Below is a small trained network, with its code and all its weights. Each question gives an input and a target symbol and asks what happens when units are switched off, that is, made to give their printed mean instead of their output.

import numpy as np


def w(rows, s, z=0):
    codes = np.array(rows[::2]) - 128.0
    scale = np.full(codes.shape[1], s)
    scale[-1] = z or s
    return codes * scale


def softmax(a):
    e = np.exp(a - a.max(-1, keepdims=True))
    return e / e.sum(-1, keepdims=True)


def log_softmax(a):
    a = a - a.max(-1, keepdims=True)
    return a - np.log(np.exp(a).sum(-1, keepdims=True))


def net(x, mask):
    ids = ['ΞΣΨΩαβγδεζηθλμπτ'.index(c) for c in x.split()]
    T = len(ids)
    res = E[ids] + P[:T]
    u = 0
    for l in range(3):
        r = res
        for j in range(3):
            rows = slice(2 * j, 2 * j + 2)
            q, k, v = (r @ M[l][rows].T for M in (Q, K, V))
            z = softmax(np.where(np.tri(T) > 0, q @ k.T / 2**0.5, -1e9)) @ v
            o = O[l][rows]
            res = res + np.where(mask[u + j], z, o[:, -1]) @ o[:, :-1]
        u += 3
    return log_softmax(res[-1] @ U[:, :-1].T + U[:, -1])


Q, K, V, O = {}, {}, {}, {}
E = w([
[128,83,209],'Ξ',
[93,132,129],'Σ',
[136,104,103],'Ψ',
[92,119,181],'Ω',
[10,194,96],'α',
[158,61,250],'β',
[34,190,54],'γ',
[110,97,216],'δ',
[128,117,137],'ε',
[77,143,128],'ζ',
[73,157,71],'η',
[42,145,154],'θ',
[138,84,195],'λ',
[68,172,49],'μ',
[194,27,255],'π',
[77,96,249],'τ',
],0.0099)
P = w([
[89,89,99],'0',
[101,254,137],'1',
[48,76,93],'2',
[175,132,44],'3',
[109,201,164],'4',
[44,72,83],'5',
[174,138,46],'6',
[101,197,157],'7',
[37,67,78],'8',
[175,136,46],'9',
[93,192,155],'10',
[26,58,73],'11',
[170,138,46],'12',
],0.017)
Q[0] = w([
[170,86,103],'L0H0',
[96,168,160],'L0H0',
[178,104,48],'L0H1',
[136,149,129],'L0H1',
[170,112,146],'L0H2',
[10,99,71],'L0H2',
],0.011)
K[0] = w([
[123,18,1],'L0H0',
[98,253,228],'L0H0',
[173,178,138],'L0H1',
[95,78,128],'L0H1',
[202,149,240],'L0H2',
[70,25,139],'L0H2',
],0.0066)
V[0] = w([
[65,33,126],'L0H0',
[126,131,162],'L0H0',
[77,29,32],'L0H1',
[103,232,166],'L0H1',
[151,27,107],'L0H2',
[186,254,203],'L0H2',
],0.0089)
O[0] = w([
[185,93,5,154],'L0H0',
[115,136,93,128],'L0H0',
[166,192,149,185],'L0H1',
[98,99,20,132],'L0H1',
[138,80,254,153],'L0H2',
[61,170,113,2],'L0H2',
],0.0076,0.0081)
Q[1] = w([
[211,147,149],'L1H0',
[93,144,48],'L1H0',
[255,144,176],'L1H1',
[15,166,133],'L1H1',
[106,194,56],'L1H2',
[2,10,72],'L1H2',
],0.0063)
K[1] = w([
[185,186,145],'L1H0',
[84,64,57],'L1H0',
[2,222,132],'L1H1',
[159,62,180],'L1H1',
[187,208,112],'L1H2',
[80,136,146],'L1H2',
],0.0093)
V[1] = w([
[172,244,116],'L1H0',
[102,158,107],'L1H0',
[173,146,2],'L1H1',
[99,49,150],'L1H1',
[40,141,43],'L1H2',
[19,1,65],'L1H2',
],0.0076)
O[1] = w([
[186,175,171,92],'L1H0',
[123,137,131,97],'L1H0',
[154,28,171,4],'L1H1',
[112,159,170,110],'L1H1',
[136,93,67,30],'L1H2',
[122,2,167,131],'L1H2',
],0.0093,0.0023)
Q[2] = w([
[151,105,118],'L2H0',
[41,1,115],'L2H0',
[201,118,79],'L2H1',
[200,177,148],'L2H1',
[18,144,126],'L2H2',
[218,168,85],'L2H2',
],0.0095)
K[2] = w([
[128,106,157],'L2H0',
[56,8,141],'L2H0',
[199,148,133],'L2H1',
[168,124,124],'L2H1',
[208,114,129],'L2H2',
[123,166,110],'L2H2',
],0.015)
V[2] = w([
[96,120,67],'L2H0',
[68,78,142],'L2H0',
[53,66,141],'L2H1',
[138,163,190],'L2H1',
[248,81,106],'L2H2',
[105,88,141],'L2H2',
],0.015)
O[2] = w([
[88,92,93,26],'L2H0',
[2,150,161,107],'L2H0',
[109,168,214,101],'L2H1',
[180,72,131,173],'L2H1',
[161,164,40,1],'L2H2',
[171,91,89,103],'L2H2',
],0.0088,0.0081)
U = w([
[152,84,127,115],'Ξ',
[103,126,70,171],'Σ',
[169,60,14,35],'Ψ',
[97,130,131,111],'Ω',
[84,237,97,215],'α',
[253,42,95,9],'β',
[62,199,40,121],'γ',
[130,149,137,225],'δ',
[157,113,29,128],'ε',
[76,159,74,187],'ζ',
[128,149,70,255],'η',
[44,177,138,91],'θ',
[165,78,99,109],'λ',
[99,168,12,133],'μ',
[199,54,186,42],'π',
[101,125,200,6],'τ',
],0.012,0.011)

Each question gives the input, a string of symbols that net reads in full, and the target symbol t.
The units are the heads (2 rows each of Q, K, V and O). Each row of codes is followed by its name. A weight is (code - 128) times the scale printed after its matrix; where a second scale follows, it is the last column's (O and U).
mask holds one flag per head, layer by layer. A switched-off head (its flag False) gives its mean, the last column of its rows in O, instead of its output. The means were averaged over made-up inputs and are rounded, as every weight is.
A unit's drop is (log p(t) with every unit on - log p(t) with that unit switched off) / (log p(t) with every unit on - log p(t) with every unit switched off).
The circuit of an input: a set's keep is (log p(t) with only the set's units on - log p(t) with every unit switched off) / (log p(t) with every unit on - log p(t) with every unit switched off). Starting from all 9 units, units are removed one at a time, each time the one whose removal leaves the highest keep (on an exact tie, the one counted first), for as long as the keep stays at least 0.8.
circuit, biggest first: the units of the circuit, biggest drop first
most important unit: the unit with the biggest drop
heads that matter: for each layer, one digit per head in row order, 1 if its drop is at least 0.15 and else 0, layers parted by /
input η Ψ α μ λ, target α: circuit, biggest first : (L0H2)
input π δ τ π, target π: heads that matter : 111 / 011 / 101
input τ π Ψ η, target θ: heads that matter : 011 / 000 / 101
input π π η α Ξ Ψ Ψ δ τ γ Ψ Ψ Ξ, target π: circuit, biggest first : (L2H2, L1H1, L0H2, L2H0)
input Ψ Ξ η τ Ψ η Ξ, target β: circuit, biggest first : (L2H0, L1H0)
input Σ τ ζ τ λ Ω β Ψ τ, target τ: circuit, biggest first : (L2H0, L0H2, L1H2)
input τ α Σ λ, target θ: heads that matter : 010 / 010 / 101
input τ δ λ π Ξ π γ Ψ τ τ, target θ: heads that matter : 011 / 001 / 101
input η Ψ α Σ δ π Σ Ξ, target α: heads that matter : 101 / 010 / 011
input γ η Ψ Ψ α γ, target γ: circuit, biggest first : (L2H2, L2H0)
input Ψ λ τ, target τ: circuit, biggest first : (L1H2, L2H0, L0H2)
input Ψ λ π μ Ξ λ Ψ π Ψ β Σ δ μ, target β: circuit, biggest first : (L2H0, L0H1, L1H2)
input Ψ Σ Ψ Ψ τ η π π τ Ψ, target β: circuit, biggest first : (L1H2, L2H0)
input Ψ Σ λ θ Ψ ζ τ λ π θ, target β: circuit, biggest first : (L2H0, L0H1, L1H2)
input Ψ π Ψ α δ π β α π Σ, target β: circuit, biggest first : (L0H1, L2H0, L1H2)
input Ψ ζ θ ζ Ψ γ λ, target β: most important unit : L0H1
input Ψ δ π γ τ Ψ Ψ Ξ ε Ψ Ψ Ψ τ, target β: heads that matter : 110 / 111 / 110
input Ξ τ π Σ Ψ τ π Ψ γ θ Ξ α, target α: heads that matter : 011 / 001 / 011
input Ψ Σ Ω ε ζ θ ε, target β: heads that matter : 010 / 101 / 110
input η θ α η λ α β β Ω μ, target Ψ: most important unit : L0H0
